Below are the code and all the weights of a small trained network. Each question names an input and a class and asks about switching units off, where a switched-off unit gives its printed mean instead of its output.

import numpy as np


def w(rows, s, z=0):
    codes = np.array(rows[::2]) - 128.0
    scale = np.full(codes.shape[1], s)
    scale[-1] = z or s
    return codes * scale


def f(y):
    return y / 2 * (1 + np.tanh(0.7978845608 * (y + 0.044715 * y**3)))


def log_softmax(a):
    a = a - a.max(-1, keepdims=True)
    return a - np.log(np.exp(a).sum(-1, keepdims=True))


def net(x, mask):
    res = np.array(x, float).reshape(1, 3) / 4 @ E
    y = f(res @ A[0][:, :-1].T + A[0][:, -1])
    res = res + np.where(mask, y, B[0][:, -1]) @ B[0][:, :-1]
    return log_softmax(res[-1] @ U[:, :-1].T + U[:, -1])


A, B = {}, {}
E = w([
[203,26,137,230],'x0',
[57,141,103,254],'x1',
[254,227,201,188],'x2',
],0.0071)
A[0] = w([
[170,47,170,81,182],'n1',
[201,181,151,95,194],'n2',
[61,210,127,95,80],'n3',
[133,223,173,120,64],'n4',
[97,165,88,108,2],'n5',
[197,96,159,185,178],'n6',
[144,81,135,64,169],'n7',
[107,143,233,179,234],'n8',
[33,93,169,65,17],'n9',
[170,148,126,120,115],'n10',
[163,129,188,159,210],'n11',
[130,70,78,126,120],'n12',
[125,181,125,40,158],'n13',
[149,105,146,48,69],'n14',
[96,117,122,95,1],'n15',
[83,139,122,169,232],'n16',
[113,138,171,54,120],'n17',
[115,80,138,120,223],'n18',
[129,122,106,121,33],'n19',
[107,77,115,113,22],'n20',
[140,162,126,168,195],'n21',
[177,94,119,91,115],'n22',
[217,142,67,10,80],'n23',
[180,75,125,120,1],'n24',
[136,93,186,160,83],'n25',
[167,98,142,92,54],'n26',
[167,121,195,159,228],'n27',
[77,42,121,111,41],'n28',
[125,141,126,98,1],'n29',
[122,186,180,128,80],'n30',
[156,73,151,133,10],'n31',
[72,76,129,107,226],'n32',
[121,121,116,83,1],'n33',
[95,91,126,110,17],'n34',
[146,192,141,172,150],'n35',
[51,88,90,74,32],'n36',
[86,149,90,180,203],'n37',
[62,109,53,86,154],'n38',
[105,128,125,100,71],'n39',
],0.013,0.0022)
B[0] = w([
[28,130,137,197,206],'n1',
[49,63,196,150,224],'n2',
[155,72,140,253,215],'n3',
[156,15,188,28,199],'n4',
[157,44,104,111,155],'n5',
[112,106,245,152,230],'n6',
[62,129,131,162,190],'n7',
[40,152,178,150,195],'n8',
[122,74,175,78,220],'n9',
[79,51,167,126,154],'n10',
[73,112,161,123,199],'n11',
[139,140,177,124,183],'n12',
[19,34,105,164,221],'n13',
[72,131,48,175,186],'n14',
[112,62,174,134,151],'n15',
[47,176,100,220,193],'n16',
[76,72,146,210,187],'n17',
[120,156,170,95,173],'n18',
[212,146,106,118,121],'n19',
[133,81,169,55,164],'n20',
[119,182,155,176,172],'n21',
[75,216,26,179,167],'n22',
[84,168,120,189,237],'n23',
[80,66,104,138,158],'n24',
[112,121,167,151,158],'n25',
[82,200,46,196,155],'n26',
[46,103,210,55,207],'n27',
[134,97,221,42,221],'n28',
[101,113,115,182,129],'n29',
[151,71,214,138,167],'n30',
[105,123,104,188,151],'n31',
[28,151,140,104,224],'n32',
[112,109,115,149,144],'n33',
[159,43,198,86,158],'n34',
[75,109,191,114,195],'n35',
[122,112,179,36,243],'n36',
[63,195,97,209,204],'n37',
[77,98,215,113,255],'n38',
[175,89,177,140,145],'n39',
],0.0047,0.0074)
U = w([
[131,151,128,211,255],'0',
[191,169,224,105,110],'1',
[62,222,36,254,116],'2',
[190,249,130,137,93],'3',
[219,162,44,179,1],'4',
],0.0081,0.0022)

Each question gives the input, the list of numbers given to net, and the class t.
The units are the neurons (one row each of A and B). Each row of codes is followed by its name. A weight is (code - 128) times the scale printed after its matrix; where a second scale follows, it is the last column's (A, B and U).
mask holds one flag per neuron, in row order. A switched-off neuron (its flag False) gives its mean, the last column of its row in B, instead of its output. The means were averaged over made-up inputs and are rounded, as every weight is.
A unit's drop is (log p(t) with every unit on - log p(t) with that unit switched off) / (log p(t) with every unit on - log p(t) with every unit switched off).
The circuit of an input: a set's keep is (log p(t) with only the set's units on - log p(t) with every unit switched off) / (log p(t) with every unit on - log p(t) with every unit switched off). Starting from the 12 units with the biggest drops (on a tie, the unit counted first), units are removed one at a time, each time the one whose removal leaves the highest keep (on an exact tie, the one counted first), for as long as the keep stays at least 0.8.
units of the circuit, in order: the units of the circuit, biggest drop first
most important unit: the unit with the biggest drop
top k neurons: the k neurons with the biggest drops, biggest first
drop of u: that unit's drop, to one decimal
input [4,-8,-7], class 2: units of the circuit, in order	[n22, n1]
input [3,5,5], class 1: units of the circuit, in order	[n6, n27]
input [-4,7,7], class 1: most important unit	n4
input [5,8,-8], class 1: units of the circuit, in order	[n28, n36, n20]
input [-8,-2,2], class 0: units of the circuit, in order	[n13, n4, n3, n17]
input [-6,5,-8], class 1: units of the circuit, in order	[n36, n28]
input [-8,-7,-8], class 0: top 2 neurons	[n13, n14]
input [-7,-5,5], class 0: top 2 neurons	[n4, n13]
input [5,5,-6], class 1: drop of n4	-0.1
input [-8,-3,4], class 0: drop of n3	0.1
input [1,-4,2], class 2: drop of n36	0.1
input [-3,1,0], class 3: drop of n1	0.2
